Each row is followed by roughly how far along a hidden order it lies, from 0 to 10. A new part has a new order.
In the rows, 100 means zero.
133 106 126  54  89 111 105  85  75 117  85  89 154  77 135  84  88 134  63 111 119   0 134 133  98  82  84 104  93  93  83  97  83 132 105 132  82  92  85  82  84 105 200 104 109  18 : 10
 61 112 106 120  66 122 127  75 105  96 101  85  79 126  76  75 106 168 111  91 103 160  84  88  99  83  98  82  76  74  65  66 110  98  88  85 110 101  96  86 115 100  96  99 129 160 : 0
119 103 103  79 137  84 107 114 110 102  81 109 102 129  78  94  94  67  86 109 110  52 114 100 102  92  59 100  91 115  81 108 100 102 107 113  93  95 109 142 113 125 115  96 104  90 : 8
 98 103  92 115  79  60 106  98 102  88 104  94 118  88  84  97 103 116 105  84  96 153 115 102 106 116 123 107 111 103 105 106 119  95  97  89 109  85 103  90 111 103  59 100  75  99 : 3
110 105 106  93 155  78 106 102 118 110  83 114 109 106  92  95  94  59  91 113 109  86 138  90 103  94  74 105 100 121  83 115 101 105 102 105  90  89 105 121 136 132  98 103  83 110 : 7
 72  93 101 110  87  97  93  83  76  86 120  90  51  92 141 102  90  82  99  96  87 137  43  96 103  75  73 115  92  87  75 106 104  89  95 100  97 121  73 146 114  91  82  88  67 116 : 2
 99  99  95 111  66  68 112  89  93  87 101  95 122  73  78  88 109 125 105  96 103 133  93 122 107 110 105 113 102  94 112 113 102  97 104 106 110  81  96 109 106 105  99  94  92  96 : 4
109  92 106  84  86 100  96  91  88 110  85 115 125  97  94 128  93 128  79 113  98  33  82 110 114 123  76  96  99  88 119 105  81 109 115 108  86 110 114  95  92  75 171  89 123  72 : 8
127 100  91  76 140  93  94 127 111 102  84 108  88 146  82 102  88  46  92  97 100  73 132  88 107  92  58  98  94 125  73 102 111 105 102  98  96 101 111 118 106 119  83 100  99  64 : 8
116  87 115  96  81 101  99  91  97 100  92 107 113  95  86 111 119  89  97 109  89  67  70 117 105  95  63  99  96  92 117 121 101 101 113 106  94 102 105 114 102  83 150  91 143  89 : 6
134 102  99  67 130  90 104 123 101  96  79 105  73 144  76  95  93  62  81  97 101  38 123 102  99  83  58  95  88 115  68 105 100 104 105 107 104  97 114 122  98 120  87  97 112  55 : 9
 87  91  93 104  81 108 107  83  81  83 100  99  64  90 131  85 100 106  98  96 102 104  29 103  91  89 101 107  87  84 103 106  93  97 114 114 103 119  67 149 100  88 129  84 104 111 : 4
105 100  90 109  91  89 100  99 110 105 108  90 103 110  91 100 105 102  99 100  97 148 130 104 100 125  86  99 123 109 111 115 108 101  89  90 100  82 115 134 107 108  50 107  62  89 : 4
 84  89  87 114 103 105  86 100  88  85 113  98  39 110 152 108  86  57 113  87  79 163  65  72 107  86  83 112  92 105  77 107 116  96  95  82  95 125  69 116 117  87  50  93  59  94 : 3
 66 111 111 112  56 103 134  84 103  98 104  88  97  96  76  76  99 171  97  91 108 133  63 106  94  71 108 100  85  72  88  78 103  87 101 104 114  91  92  83  90  98 109 103 129 194 : 0
 78 109 111 110  66  82 127 100 106  93 108  86 110  82  78  86  97 139  98  85 106 131  74 104  98  81 123 104 100  83 101  91 108  82 104 103 112  86  93  63  77  92  86 109 110 193 : 1
118  89 102  87  86 102  87 101 104 113  98 118 135 106  94 114 106  89 101 111  90  71  93 103 109 108  56  94  95 102 113 106 106 104 105 107  89  99 106 121 101  85 154  91 127  93 : 7
104  93  93 113  84  87 104  93 102  93 104  88 102  83  79  96 109  94 109 106  97 156 116 119 110 113  60 113 109 105 111 122  98 102  98  97 106  81 102 109 105 103  97  99  93  69 : 5
 80 115 108 108 101 100 109 115 105 101 121  88 135  98  98 133 131  89 115 115 110  89 132  97  67 124 105  81  93 100 112  90 102 101  90 115 109 101 120  77  89 119  41 115  84 144 : 3
 87 110 118  92 151  87 100 107 109 100 114  88 120  97 118  72 113 103 100 117 104  95 158 110  71  85 126  81  91 128 106  78  98  94  89  98 120  86 135  70  98 119  36  98  83 151 : 5
117  92  92 108 111 113  78 117 117 112 107  99 106 108 101 116 100  39 120  99  89 166 124  82 116 111  39 100 114 120 101 116 124 105  93  75  97  93 109  89 107 104  80 104  83  59 : 6
 96 107 107 111  86  82 110 106 111  90 113  82 129  94  88 112 126  97 105 101 103 112 124  93  88 144 119  77 110  98 101 105 104  97  85 105  96  86 114 100  92 102  30 111  80 148 : 3
111  98  84  86  95 114  80 101  96 119  83 112  98 122 105 146  81  91  88 111 101  57 128  91 131 130  76  99 106 109 104 100  87 108 107  89  81 118 117  48  96  80 126  98  87  39 : 9
109 106 107  86 122  97 104 101 109 115  87 111 130  96  82  90  97  95  87 114 122  53  84 108  93  97  64  95 100 106  99 109  96 100 110 118  94  90 102 159 110 130 145  93 105 117 : 7
104 105  97 100 129 100  99 108 114 113 115 112 111  99 104 101 111 103 109 112 102 103 155  97  69  90 112  97 100 112 113  88  99 100  88  99 110  92 128 116  96 112  15 115  62 148 : 4
 91  92  87 101 114 114  84 104  85  84 105 113  46  73 125 124  80 129 100  92  96  56  50 112 129  78 158 102 108  80 111 105  78  93  95 100  89 126  70 115 115  95 172 104 169   7 : 7
